Below is a small trained network, with its code and all its weights. Each question gives an input and a target symbol and asks what happens when units are switched off, that is, made to give their printed mean instead of their output.

import numpy as np


def w(rows, s, z=0):
    codes = np.array(rows[::2]) - 128.0
    scale = np.full(codes.shape[1], s)
    scale[-1] = z or s
    return codes * scale


def softmax(a):
    e = np.exp(a - a.max(-1, keepdims=True))
    return e / e.sum(-1, keepdims=True)


def log_softmax(a):
    a = a - a.max(-1, keepdims=True)
    return a - np.log(np.exp(a).sum(-1, keepdims=True))


def net(x, mask):
    ids = ['αβγζημξσφω'.index(c) for c in x.split()]
    T = len(ids)
    res = E[ids] + P[:T]
    u = 0
    for l in range(3):
        r = res
        for j in range(2):
            rows = slice(2 * j, 2 * j + 2)
            q, k, v = (r @ M[l][rows].T for M in (Q, K, V))
            z = softmax(np.where(np.tri(T) > 0, q @ k.T / 2**0.5, -1e9)) @ v
            o = O[l][rows]
            res = res + np.where(mask[u + j], z, o[:, -1]) @ o[:, :-1]
        u += 2
    return log_softmax(res[-1] @ U[:, :-1].T + U[:, -1])


Q, K, V, O = {}, {}, {}, {}
E = w([
[130,171,108,67,81,98,108,180,200],'α',
[124,176,143,60,145,83,90,125,168],'β',
[164,69,157,174,111,97,179,117,201],'γ',
[157,129,119,115,71,123,114,67,167],'ζ',
[99,114,173,140,111,109,129,40,173],'η',
[197,111,141,154,137,115,43,141,95],'μ',
[75,125,142,187,132,4,107,194,115],'ξ',
[196,100,112,120,150,172,231,139,65],'σ',
[87,126,164,220,102,199,197,81,72],'φ',
[83,25,131,90,142,111,120,124,72],'ω',
],0.021)
P = w([
[180,148,247,67,18,91,196,171,164],'0',
[180,142,221,74,37,84,184,154,148],'1',
[165,126,203,86,53,89,168,139,144],'2',
[164,115,181,100,72,81,150,129,128],'3',
[154,102,160,114,90,83,134,117,124],'4',
[146,90,140,130,108,84,124,103,115],'5',
[136,80,118,142,128,90,105,93,105],'6',
[132,69,98,148,149,89,90,80,94],'7',
[123,62,76,165,169,89,77,67,88],'8',
[111,48,59,173,188,89,63,51,74],'9',
[104,40,38,185,206,91,48,43,71],'10',
[100,27,18,200,226,92,25,32,62],'11',
],0.012)
Q[0] = w([
[88,206,133,95,206,183,79,230,134],'0.h1',
[98,118,122,95,114,39,90,180,80],'0.h1',
[93,176,102,107,210,167,131,248,136],'0.h2',
[91,136,174,136,125,235,169,58,94],'0.h2',
],0.015)
K[0] = w([
[154,138,233,76,59,120,146,138,150],'0.h1',
[144,110,78,59,122,143,62,108,137],'0.h1',
[188,174,151,89,103,124,154,215,157],'0.h2',
[98,96,217,165,140,140,250,162,94],'0.h2',
],0.019)
V[0] = w([
[191,150,103,142,119,141,115,51,243],'0.h1',
[160,145,150,119,77,142,93,134,31],'0.h1',
[164,151,51,143,82,152,154,102,103],'0.h2',
[124,155,22,125,2,160,62,160,141],'0.h2',
],0.0079)
O[0] = w([
[141,196,23,174,62,72,132,101,90,176],'0.h1',
[112,140,150,147,128,185,104,111,255,249],'0.h1',
[109,81,75,120,142,154,99,166,223,79],'0.h2',
[102,39,97,101,35,174,128,142,95,115],'0.h2',
],0.0077,0.0021)
Q[1] = w([
[119,163,118,134,178,228,165,152,157],'1.h1',
[110,209,109,99,132,115,79,247,16],'1.h1',
[144,172,140,141,139,97,92,173,53],'1.h2',
[127,84,170,177,122,121,56,166,137],'1.h2',
],0.012)
K[1] = w([
[153,125,245,162,68,167,242,144,104],'1.h1',
[89,230,149,56,26,44,137,194,189],'1.h1',
[138,129,126,124,162,53,2,82,91],'1.h2',
[163,42,58,124,163,161,58,129,38],'1.h2',
],0.0094)
V[1] = w([
[185,166,187,221,120,85,45,253,112],'1.h1',
[180,114,127,130,98,86,112,23,247],'1.h1',
[76,76,77,93,110,141,232,110,79],'1.h2',
[41,120,118,137,152,65,178,164,195],'1.h2',
],0.0061)
O[1] = w([
[111,69,82,72,156,108,191,2,203,134],'1.h1',
[91,87,153,17,169,120,85,177,56,255],'1.h1',
[67,102,109,119,182,158,122,174,187,77],'1.h2',
[74,188,48,104,202,128,169,161,151,139],'1.h2',
],0.0077,0.0055)
Q[2] = w([
[159,98,102,73,122,54,139,98,52],'2.h1',
[8,248,47,93,131,132,177,201,149],'2.h1',
[159,80,197,203,162,186,173,129,117],'2.h2',
[211,64,188,126,174,54,103,48,109],'2.h2',
],0.011)
K[2] = w([
[199,140,54,84,112,108,81,100,105],'2.h1',
[110,215,168,57,9,82,154,154,254],'2.h1',
[97,34,202,247,147,122,199,154,65],'2.h2',
[71,89,126,247,222,93,16,59,90],'2.h2',
],0.0095)
V[2] = w([
[11,77,167,237,76,45,148,96,103],'2.h1',
[105,80,153,67,146,87,44,148,124],'2.h1',
[86,191,126,49,113,249,68,72,92],'2.h2',
[210,58,117,135,136,132,254,158,118],'2.h2',
],0.0071)
O[2] = w([
[84,229,110,38,76,115,116,162,182,146],'2.h1',
[64,151,156,164,123,182,204,140,111,254],'2.h1',
[149,108,140,172,115,32,254,187,192,91],'2.h2',
[85,170,22,98,101,208,43,74,138,118],'2.h2',
],0.0081,0.0059)
U = w([
[113,89,88,116,51,143,138,193,101,189],'α',
[168,210,160,110,157,58,153,128,85,126],'β',
[128,134,142,122,128,132,131,118,146,76],'γ',
[87,113,85,144,134,123,217,33,183,94],'ζ',
[155,117,153,91,153,73,36,170,233,111],'η',
[150,73,195,201,57,110,55,57,139,67],'μ',
[107,163,96,66,143,117,103,80,135,83],'ξ',
[207,140,99,97,187,189,171,152,123,189],'σ',
[114,255,163,255,79,196,146,110,189,255],'φ',
[47,54,181,35,175,154,125,140,134,44],'ω',
],0.0089,0.0094)

Each question gives the input, a string of symbols that net reads in full, and the target symbol t.
The units are the heads (2 rows each of Q, K, V and O). Each row of codes is followed by its name. A weight is (code - 128) times the scale printed after its matrix; where a second scale follows, it is the last column's (O and U).
mask holds one flag per head, layer by layer. A switched-off head (its flag False) gives its mean, the last column of its rows in O, instead of its output. The means were averaged over made-up inputs and are rounded, as every weight is.
A unit's drop is (log p(t) with every unit on - log p(t) with that unit switched off) / (log p(t) with every unit on - log p(t) with every unit switched off).
The circuit of an input: a set's keep is (log p(t) with only the set's units on - log p(t) with every unit switched off) / (log p(t) with every unit on - log p(t) with every unit switched off). Starting from all 6 units, units are removed one at a time, each time the one whose removal leaves the highest keep (on an exact tie, the one counted first), for as long as the keep stays at least 0.8.
circuit, biggest first: the units of the circuit, biggest drop first
which heads matter: for each layer, one digit per head in row order, 1 if its drop is at least 0.15 and else 0, layers parted by /
drop of u: that unit's drop, to one decimal
input φ η ξ β α ζ ξ γ ζ, target ω: which heads matter -> 10 / 00 / 00
input γ ξ ω γ α ω ζ, target φ: circuit, biggest first -> (1.h1)
input ζ γ μ α ξ φ ω φ ω α ζ, target φ: which heads matter -> 00 / 10 / 10
input μ σ η, target μ: which heads matter -> 00 / 00 / 10
input φ σ α σ β β ξ ξ φ ξ, target β: which heads matter -> 11 / 01 / 01
input β α φ α η β α ζ γ, target α: circuit, biggest first -> (0.h1 0.h2)
input γ φ γ σ ξ, target ξ: which heads matter -> 01 / 11 / 01
input ξ σ α γ ζ, target α: which heads matter -> 11 / 10 / 00
input α α γ γ σ α ζ, target μ: which heads matter -> 10 / 00 / 10
input β α γ σ φ β σ σ γ, target μ: circuit, biggest first -> (2.h1 1.h1)
input α α φ φ φ μ γ, target η: circuit, biggest first -> (0.h1 2.h1)
input γ φ μ β, target β: circuit, biggest first -> (2.h2 0.h2)
input ω α η ζ σ γ γ σ ξ, target ζ: which heads matter -> 00 / 10 / 00
input α μ ξ, target μ: which heads matter -> 00 / 01 / 00
input ξ φ σ ξ, target ξ: which heads matter -> 00 / 11 / 01
input μ μ α η η α γ η, target β: which heads matter -> 00 / 00 / 00
input φ α α σ β α γ, target ξ: circuit, biggest first -> (0.h1 2.h2)
input ξ μ β σ σ ω φ σ α ζ γ γ, target α: circuit, biggest first -> (0.h2 0.h1)
input γ α ξ, target α: which heads matter -> 01 / 00 / 00
input η ω β, target β: circuit, biggest first -> (0.h2 2.h2)
input μ γ η, target ζ: circuit, biggest first -> (1.h1)
input ω σ γ, target φ: which heads matter -> 10 / 00 / 00
input α ξ γ, target ω: circuit, biggest first -> (1.h1 0.h1)
input α α ζ σ β γ, target μ: circuit, biggest first -> (2.h1)
input φ σ β η, target μ: drop of 0.h2 -> 0.4
